Below is a small trained network, with its code and all its weights. Each question gives an input and a class and asks what happens when units are switched off, that is, made to give their printed mean instead of their output.

import numpy as np


def w(rows, s, z=0):
    codes = np.array(rows[::2]) - 128.0
    scale = np.full(codes.shape[1], s)
    scale[-1] = z or s
    return codes * scale


def norm(h):
    return h / np.sqrt((h * h).mean(-1, keepdims=True) + 1e-5)


def f(y):
    return np.maximum(y, 0)


def log_softmax(a):
    a = a - a.max(-1, keepdims=True)
    return a - np.log(np.exp(a).sum(-1, keepdims=True))


def net(x, mask):
    res = np.array(x, float).reshape(1, 7) / 4 @ E
    u = 0
    for l in range(4):
        y = f(norm(res) @ A[l][:, :-1].T + A[l][:, -1])
        res = res + np.where(mask[u : u + 6], y, B[l][:, -1]) @ B[l][:, :-1]
        u += 6
    return log_softmax(norm(res)[-1] @ U[:, :-1].T + U[:, -1])


A, B = {}, {}
E = w([
[191,72,21,209,154],'x0',
[127,127,127,128,127],'x1',
[130,127,131,127,124],'x2',
[128,128,130,129,126],'x3',
[127,128,128,131,127],'x4',
[7,42,47,132,95],'x5',
[93,200,63,115,49],'x6',
],0.011)
A[0] = w([
[76,90,172,147,95,23],'L0N1',
[170,199,106,100,86,2],'L0N2',
[237,184,119,197,117,104],'L0N3',
[131,220,198,101,177,138],'L0N4',
[198,137,6,81,105,50],'L0N5',
[82,123,104,165,165,60],'L0N6',
],0.011,0.0035)
B[0] = w([
[104,151,99,85,157,153],'L0N1',
[144,245,160,154,160,176],'L0N2',
[93,151,86,90,255,239],'L0N3',
[165,63,187,177,31,255],'L0N4',
[87,150,123,224,151,190],'L0N5',
[159,116,212,162,100,147],'L0N6',
],0.0093,0.0076)
A[1] = w([
[79,52,181,31,169,2],'L1N1',
[147,81,121,150,197,50],'L1N2',
[39,145,167,99,90,228],'L1N3',
[115,88,78,117,155,91],'L1N4',
[125,127,95,10,153,41],'L1N5',
[175,217,194,81,116,132],'L1N6',
],0.013,0.0026)
B[1] = w([
[33,194,159,245,254,205],'L1N1',
[202,148,125,63,92,199],'L1N2',
[201,151,60,77,186,230],'L1N3',
[167,110,219,144,89,171],'L1N4',
[154,121,138,154,69,145],'L1N5',
[75,83,70,195,77,254],'L1N6',
],0.0094,0.0076)
A[2] = w([
[110,75,168,152,123,4],'L2N1',
[153,148,98,135,148,167],'L2N2',
[70,108,144,126,116,134],'L2N3',
[139,167,82,3,127,79],'L2N4',
[125,121,129,117,118,8],'L2N5',
[159,181,94,123,93,93],'L2N6',
],0.016,0.0025)
B[2] = w([
[142,78,160,159,126,218],'L2N1',
[122,108,145,89,146,254],'L2N2',
[179,161,109,106,164,177],'L2N3',
[172,61,7,99,139,199],'L2N4',
[133,115,156,124,118,128],'L2N5',
[65,131,126,160,135,238],'L2N6',
],0.015,0.0043)
A[3] = w([
[96,125,181,122,127,107],'L3N1',
[169,54,193,136,106,137],'L3N2',
[153,82,179,148,88,99],'L3N3',
[116,107,71,204,3,164],'L3N4',
[141,72,60,142,134,148],'L3N5',
[207,115,147,63,153,6],'L3N6',
],0.013,0.0023)
B[3] = w([
[33,89,82,196,116,165],'L3N1',
[126,20,40,124,76,240],'L3N2',
[44,36,101,82,112,210],'L3N3',
[144,254,248,72,91,253],'L3N4',
[81,133,197,107,38,208],'L3N5',
[179,206,213,86,93,176],'L3N6',
],0.0088,0.0071)
U = w([
[126,1,165,173,96,166],'0',
[81,156,111,202,237,254],'1',
[74,196,175,162,63,119],'2',
[98,118,15,96,123,21],'3',
[243,92,160,103,197,28],'4',
],0.019,0.0041)

Each question gives the input, the list of numbers given to net, and the class t.
The units are the neurons (one row each of A and B). Each row of codes is followed by its name. A weight is (code - 128) times the scale printed after its matrix; where a second scale follows, it is the last column's (A, B and U).
mask holds one flag per neuron, layer by layer. A switched-off neuron (its flag False) gives its mean, the last column of its row in B, instead of its output. The means were averaged over made-up inputs and are rounded, as every weight is.
A unit's drop is (log p(t) with every unit on - log p(t) with that unit switched off) / (log p(t) with every unit on - log p(t) with every unit switched off).
The circuit of an input: a set's keep is (log p(t) with only the set's units on - log p(t) with every unit switched off) / (log p(t) with every unit on - log p(t) with every unit switched off). Starting from the 12 units with the biggest drops (on a tie, the unit counted first), units are removed one at a time, each time the one whose removal leaves the highest keep (on an exact tie, the one counted first), for as long as the keep stays at least 0.8.
circuit, biggest first: the units of the circuit, biggest drop first
most important unit: the unit with the biggest drop
k most important neurons: the k neurons with the biggest drops, biggest first
drop of u: that unit's drop, to one decimal
input [7,-8,-6,6,7,1,4], class 2: most important unit	L1N1
input [0,-7,6,-4,7,7,-2], class 1: 3 most important neurons	(L1N1, L0N4, L0N1)
input [1,1,-6,-5,-3,-1,-6], class 4: 3 most important neurons	(L1N6, L1N2, L0N4)
input [5,-4,2,4,-5,-8,1], class 1: circuit, biggest first	(L2N6, L1N6)
input [8,8,6,7,-3,-1,-7], class 4: circuit, biggest first	(L1N2, L1N6)
input [-1,6,-6,4,-2,-7,-1], class 0: circuit, biggest first	(L0N4, L1N6)
input [7,6,-7,5,-2,-2,8], class 1: 2 most important neurons	(L0N5, L0N3)
input [4,-7,2,6,6,-1,-6], class 4: 3 most important neurons	(L0N4, L1N2, L1N6)
input [1,2,1,8,-6,7,5], class 2: 2 most important neurons	(L0N3, L3N4)
input [1,5,-6,4,-1,1,3], class 2: 2 most important neurons	(L0N3, L1N1)
input [-6,5,6,-3,-6,7,3], class 3: 2 most important neurons	(L1N3, L2N4)
input [-1,-2,-3,7,6,8,-2], class 1: 2 most important neurons	(L1N1, L0N4)
input [-5,-6,6,1,0,1,-1], class 1: 2 most important neurons	(L1N1, L0N1)
input [2,-7,-5,-6,-2,1,6], class 2: circuit, biggest first	(L3N4)
input [7,-6,7,7,5,-2,-1], class 4: 2 most important neurons	(L1N2, L1N1)
input [2,-1,5,4,0,-5,8], class 1: drop of L0N3	0.6
input [-6,-5,-2,-8,-7,1,-3], class 1: drop of L0N1	0.4
input [4,-8,-3,3,7,-2,-2], class 4: drop of L0N4	0.0
